Below are the code and all the weights of a small trained network. Each question names an input and a target symbol and asks about switching units off, where a switched-off unit gives its printed mean instead of its output.

import numpy as np


def w(rows, s, z=0):
    codes = np.array(rows[::2]) - 128.0
    scale = np.full(codes.shape[1], s)
    scale[-1] = z or s
    return codes * scale


def f(y):
    return np.maximum(y, 0)


def softmax(a):
    e = np.exp(a - a.max(-1, keepdims=True))
    return e / e.sum(-1, keepdims=True)


def log_softmax(a):
    a = a - a.max(-1, keepdims=True)
    return a - np.log(np.exp(a).sum(-1, keepdims=True))


def net(x, mask):
    ids = ['ΔΘΠΨαβγζηλμξ'.index(c) for c in x.split()]
    T = len(ids)
    res = E[ids] + P[:T]
    u = 0
    for l in range(3):
        q, k, v = (res @ M[l].T for M in (Q, K, V))
        z = softmax(np.where(np.tri(T) > 0, q @ k.T / 2**0.5, -1e9)) @ v
        res = res + np.where(mask[u], z, O[l][:, -1]) @ O[l][:, :-1]
        u += 1
        y = f(res @ A[l][:, :-1].T + A[l][:, -1])
        res = res + np.where(mask[u : u + 4], y, B[l][:, -1]) @ B[l][:, :-1]
        u += 4
    return log_softmax(res[-1] @ U[:, :-1].T + U[:, -1])


Q, K, V, O, A, B = {}, {}, {}, {}, {}, {}
E = w([
[180,14,143,161,188],'Δ',
[235,49,208,130,25],'Θ',
[246,238,98,129,70],'Π',
[196,81,110,85,214],'Ψ',
[69,187,166,236,191],'α',
[85,139,145,92,101],'β',
[135,136,55,115,168],'γ',
[89,62,121,109,117],'ζ',
[142,40,72,243,103],'η',
[92,79,224,126,173],'λ',
[217,221,119,82,43],'μ',
[38,119,98,135,93],'ξ',
],0.014)
P = w([
[107,99,109,138,113],'0',
[151,202,98,227,102],'1',
[102,54,97,123,64],'2',
[181,185,125,254,63],'3',
[91,63,81,92,83],'4',
[208,179,124,248,55],'5',
[79,88,62,59,175],'6',
],0.0061)
Q[0] = w([
[174,190,150,75,92],'0.h0',
[221,194,137,255,52],'0.h0',
],0.0076)
K[0] = w([
[167,184,127,95,54],'0.h0',
[212,104,116,225,1],'0.h0',
],0.0085)
V[0] = w([
[211,2,102,221,99],'0.h0',
[208,221,178,121,51],'0.h0',
],0.0053)
O[0] = w([
[184,87,111,116,200,255],'0.h0',
[153,248,139,163,193,121],'0.h0',
],0.012,0.0038)
A[0] = w([
[83,63,39,192,79,151],'0.n0',
[140,3,65,89,186,243],'0.n1',
[72,25,193,84,194,29],'0.n2',
[186,158,54,113,161,255],'0.n3',
],0.0072,0.0029)
B[0] = w([
[115,92,2,150,165,201],'0.n0',
[196,59,97,167,24,248],'0.n1',
[107,43,122,176,111,154],'0.n2',
[228,201,124,127,114,204],'0.n3',
],0.0093,0.011)
Q[1] = w([
[88,115,131,106,100],'1.h0',
[229,148,71,254,183],'1.h0',
],0.0068)
K[1] = w([
[91,131,176,150,155],'1.h0',
[254,136,63,189,6],'1.h0',
],0.0069)
V[1] = w([
[201,193,99,255,64],'1.h0',
[49,75,181,47,184],'1.h0',
],0.0041)
O[1] = w([
[176,127,202,59,84,243],'1.h0',
[121,133,253,142,24,5],'1.h0',
],0.0065,0.014)
A[1] = w([
[91,126,112,84,81,248],'1.n0',
[88,133,124,154,172,252],'1.n1',
[163,110,153,99,12,146],'1.n2',
[156,106,217,120,175,155],'1.n3',
],0.011,0.0033)
B[1] = w([
[124,104,191,3,8,187],'1.n0',
[164,33,244,48,243,144],'1.n1',
[108,71,163,11,195,254],'1.n2',
[203,195,123,176,100,146],'1.n3',
],0.0075,0.0087)
Q[2] = w([
[1,132,177,131,171],'2.h0',
[216,192,159,166,76],'2.h0',
],0.0061)
K[2] = w([
[37,116,185,164,206],'2.h0',
[143,158,78,217,253],'2.h0',
],0.0055)
V[2] = w([
[140,149,2,175,121],'2.h0',
[4,150,26,102,196],'2.h0',
],0.0027)
O[2] = w([
[146,157,80,103,46,253],'2.h0',
[115,115,94,246,33,46],'2.h0',
],0.011,0.0045)
A[2] = w([
[162,101,216,63,154,213],'2.n0',
[46,2,121,134,214,71],'2.n1',
[111,31,142,99,36,255],'2.n2',
[99,135,35,109,113,139],'2.n3',
],0.0069,0.0021)
B[2] = w([
[113,129,151,144,193,182],'2.n0',
[131,147,120,248,149,188],'2.n1',
[44,141,128,103,115,251],'2.n2',
[145,145,109,162,102,200],'2.n3',
],0.012,0.017)
U = w([
[173,47,188,18,155,2],'Δ',
[143,196,118,123,148,202],'Θ',
[194,127,128,186,200,93],'Π',
[191,163,101,254,33,75],'Ψ',
[77,165,152,170,194,24],'α',
[183,54,111,24,77,173],'β',
[87,139,103,159,126,112],'γ',
[136,183,112,76,173,160],'ζ',
[181,37,145,101,163,169],'η',
[184,37,191,177,119,87],'λ',
[93,146,145,150,6,46],'μ',
[54,166,197,18,131,207],'ξ',
],0.0079,0.0048)

Each question gives the input, a string of symbols that net reads in full, and the target symbol t.
The units are the heads (2 rows each of Q, K, V and O) and the neurons (one row each of A and B). Each row of codes is followed by its name. A weight is (code - 128) times the scale printed after its matrix; where a second scale follows, it is the last column's (O, A, B and U).
mask holds one flag per unit, layer by layer, with each layer's heads first. A switched-off unit (its flag False) gives its mean, the last column of its rows in O or B, instead of its output. The means were averaged over made-up inputs and are rounded, as every weight is.
A unit's drop is (log p(t) with every unit on - log p(t) with that unit switched off) / (log p(t) with every unit on - log p(t) with every unit switched off).
The circuit of an input: a set's keep is (log p(t) with only the set's units on - log p(t) with every unit switched off) / (log p(t) with every unit on - log p(t) with every unit switched off). Starting from the 12 units with the biggest drops (on a tie, the unit counted first), units are removed one at a time, each time the one whose removal leaves the highest keep (on an exact tie, the one counted first), for as long as the keep stays at least 0.8.
units of the circuit, in order: the units of the circuit, biggest drop first
most important unit: the unit with the biggest drop
top k neurons: the k neurons with the biggest drops, biggest first
k most important neurons of layer l: the k neurons of layer l with the biggest drops, biggest first
input γ β α γ Δ, target λ: top 4 neurons : 2.n1, 1.n2, 0.n1, 0.n2
input α Ψ γ μ γ Θ, target Π: units of the circuit, in order : 0.h0, 2.n2
input ξ Π γ γ Θ η, target β: units of the circuit, in order : 0.h0, 2.n1, 0.n1, 2.h0
input γ η α β α β μ, target ζ: units of the circuit, in order : 0.n1, 0.h0
input λ α β ξ η, target Ψ: top 4 neurons : 0.n0, 2.n1, 2.n3, 1.n0
input λ λ μ, target ζ: units of the circuit, in order : 0.h0, 0.n1
input λ β γ Π ξ ξ, target ζ: units of the circuit, in order : 0.h0, 1.h0, 2.h0
input Θ β ξ ξ, target Π: most important unit : 2.n2
input β γ γ η, target β: units of the circuit, in order : 0.h0, 0.n1, 2.h0, 2.n1
input η ξ γ ξ, target β: units of the circuit, in order : 2.n1, 0.h0
input ζ Π γ γ α, target Π: units of the circuit, in order : 0.n1, 2.n2, 1.n1, 2.n1
input ξ γ ξ Θ Δ Θ, target Π: top 2 neurons : 0.n1, 2.n2
input Π α γ λ λ γ, target ζ: units of the circuit, in order : 0.h0, 0.n1
input ξ η Δ, target λ: top 2 neurons : 2.n1, 0.n1
input β ξ γ Π γ β, target ζ: top neuron : 0.n3
input α λ Θ ζ, target Π: 3 most important neurons of layer 1 : 1.n0, 1.n2, 1.n3
input ζ β η γ Θ Π Θ, target Δ: top 2 neurons : 2.n1, 0.n0
input Δ γ λ Π, target ζ: top 4 neurons : 2.n1, 0.n0, 2.n3, 0.n3
input γ ζ ζ ζ β γ, target Ψ: top 4 neurons : 1.n2, 0.n1, 1.n0, 2.n2
input Ψ Θ γ γ, target Π: units of the circuit, in order : 0.h0
input α Θ γ ξ γ γ, target Π: top 3 neurons : 2.n2, 1.n0, 1.n3
input Θ Π λ γ γ β, target ζ: top 2 neurons : 2.n1, 0.n3
